Below is a small trained network, with its code and all its weights. Each question gives an input and a class and asks what happens when units are switched off, that is, made to give their printed mean instead of their output.

import numpy as np


def w(rows, s, z=0):
    codes = np.array(rows[::2]) - 128.0
    scale = np.full(codes.shape[1], s)
    scale[-1] = z or s
    return codes * scale


def f(y):
    return np.maximum(y, 0)


def log_softmax(a):
    a = a - a.max(-1, keepdims=True)
    return a - np.log(np.exp(a).sum(-1, keepdims=True))


def net(x, mask):
    res = np.array(x, float).reshape(1, 7) / 4 @ E
    y = f(res @ A[0][:, :-1].T + A[0][:, -1])
    res = res + np.where(mask, y, B[0][:, -1]) @ B[0][:, :-1]
    return log_softmax(res[-1] @ U[:, :-1].T + U[:, -1])


A, B = {}, {}
E = w([
[151,67,60],'x0',
[117,114,16],'x1',
[154,54,73],'x2',
[68,132,119],'x3',
[132,192,71],'x4',
[129,78,171],'x5',
[2,94,123],'x6',
],0.0072)
A[0] = w([
[124,55,130,124],'N1',
[79,100,63,188],'N2',
[199,179,83,69],'N3',
[94,97,136,90],'N4',
[222,37,191,172],'N5',
[194,114,68,140],'N6',
[202,135,175,167],'N7',
[115,136,53,139],'N8',
[103,128,153,97],'N9',
[121,127,135,96],'N10',
[210,132,170,215],'N11',
[167,105,106,119],'N12',
[122,3,125,105],'N13',
[103,30,161,120],'N14',
[190,131,107,107],'N15',
[110,31,157,147],'N16',
[195,197,181,195],'N17',
[9,169,153,230],'N18',
[82,142,91,117],'N19',
[95,158,176,237],'N20',
[83,174,217,253],'N21',
],0.013,0.0054)
B[0] = w([
[109,130,83,166],'N1',
[182,35,136,217],'N2',
[147,180,58,200],'N3',
[148,171,39,150],'N4',
[165,88,107,239],'N5',
[142,91,99,216],'N6',
[228,89,158,218],'N7',
[185,104,122,198],'N8',
[97,151,102,146],'N9',
[143,131,117,129],'N10',
[219,41,142,241],'N11',
[71,106,68,167],'N12',
[155,108,44,189],'N13',
[98,156,2,184],'N14',
[135,119,90,183],'N15',
[68,141,45,189],'N16',
[166,112,156,251],'N17',
[128,81,148,254],'N18',
[148,127,217,171],'N19',
[88,56,133,217],'N20',
[104,64,157,254],'N21',
],0.0091,0.0084)
U = w([
[205,69,27,26],'0',
[195,211,122,102],'1',
[81,78,74,153],'2',
[196,1,207,220],'3',
[41,245,93,60],'4',
[92,189,141,2],'5',
[65,33,99,226],'6',
],0.0068,0.005)

Each question gives the input, the list of numbers given to net, and the class t.
The units are the neurons (one row each of A and B). Each row of codes is followed by its name. A weight is (code - 128) times the scale printed after its matrix; where a second scale follows, it is the last column's (A, B and U).
mask holds one flag per neuron, in row order. A switched-off neuron (its flag False) gives its mean, the last column of its row in B, instead of its output. The means were averaged over made-up inputs and are rounded, as every weight is.
A unit's drop is (log p(t) with every unit on - log p(t) with that unit switched off) / (log p(t) with every unit on - log p(t) with every unit switched off).
The circuit of an input: a set's keep is (log p(t) with only the set's units on - log p(t) with every unit switched off) / (log p(t) with every unit on - log p(t) with every unit switched off). Starting from the 12 units with the biggest drops (on a tie, the unit counted first), units are removed one at a time, each time the one whose removal leaves the highest keep (on an exact tie, the one counted first), for as long as the keep stays at least 0.8.
circuit, biggest first: the units of the circuit, biggest drop first
unit that matters most: the unit with the biggest drop
k most important neurons: the k neurons with the biggest drops, biggest first
drop of u: that unit's drop, to one decimal
input [0,-3,0,-7,-3,7,4], class 0: circuit, biggest first => (N14 N13)
input [-5,5,5,6,5,1,6], class 3: circuit, biggest first => (N2 N19)
input [-3,-3,8,7,-8,6,4], class 0: unit that matters most => N13
input [-6,-1,-6,-1,8,-7,7], class 3: circuit, biggest first => (N18 N19)
input [5,0,4,3,7,-7,5], class 3: circuit, biggest first => (N2 N19)
input [-6,6,5,6,8,4,0], class 3: 4 most important neurons => (N2 N19 N14 N16)
input [-1,6,4,3,-1,-8,6], class 3: drop of N16 => 0.1
input [-2,1,1,-3,-4,6,4], class 6: drop of N12 => 0.0
input [2,-2,3,2,-3,6,0], class 0: drop of N14 => 0.1
input [4,-8,2,-4,-4,-3,5], class 0: drop of N17 => -0.1
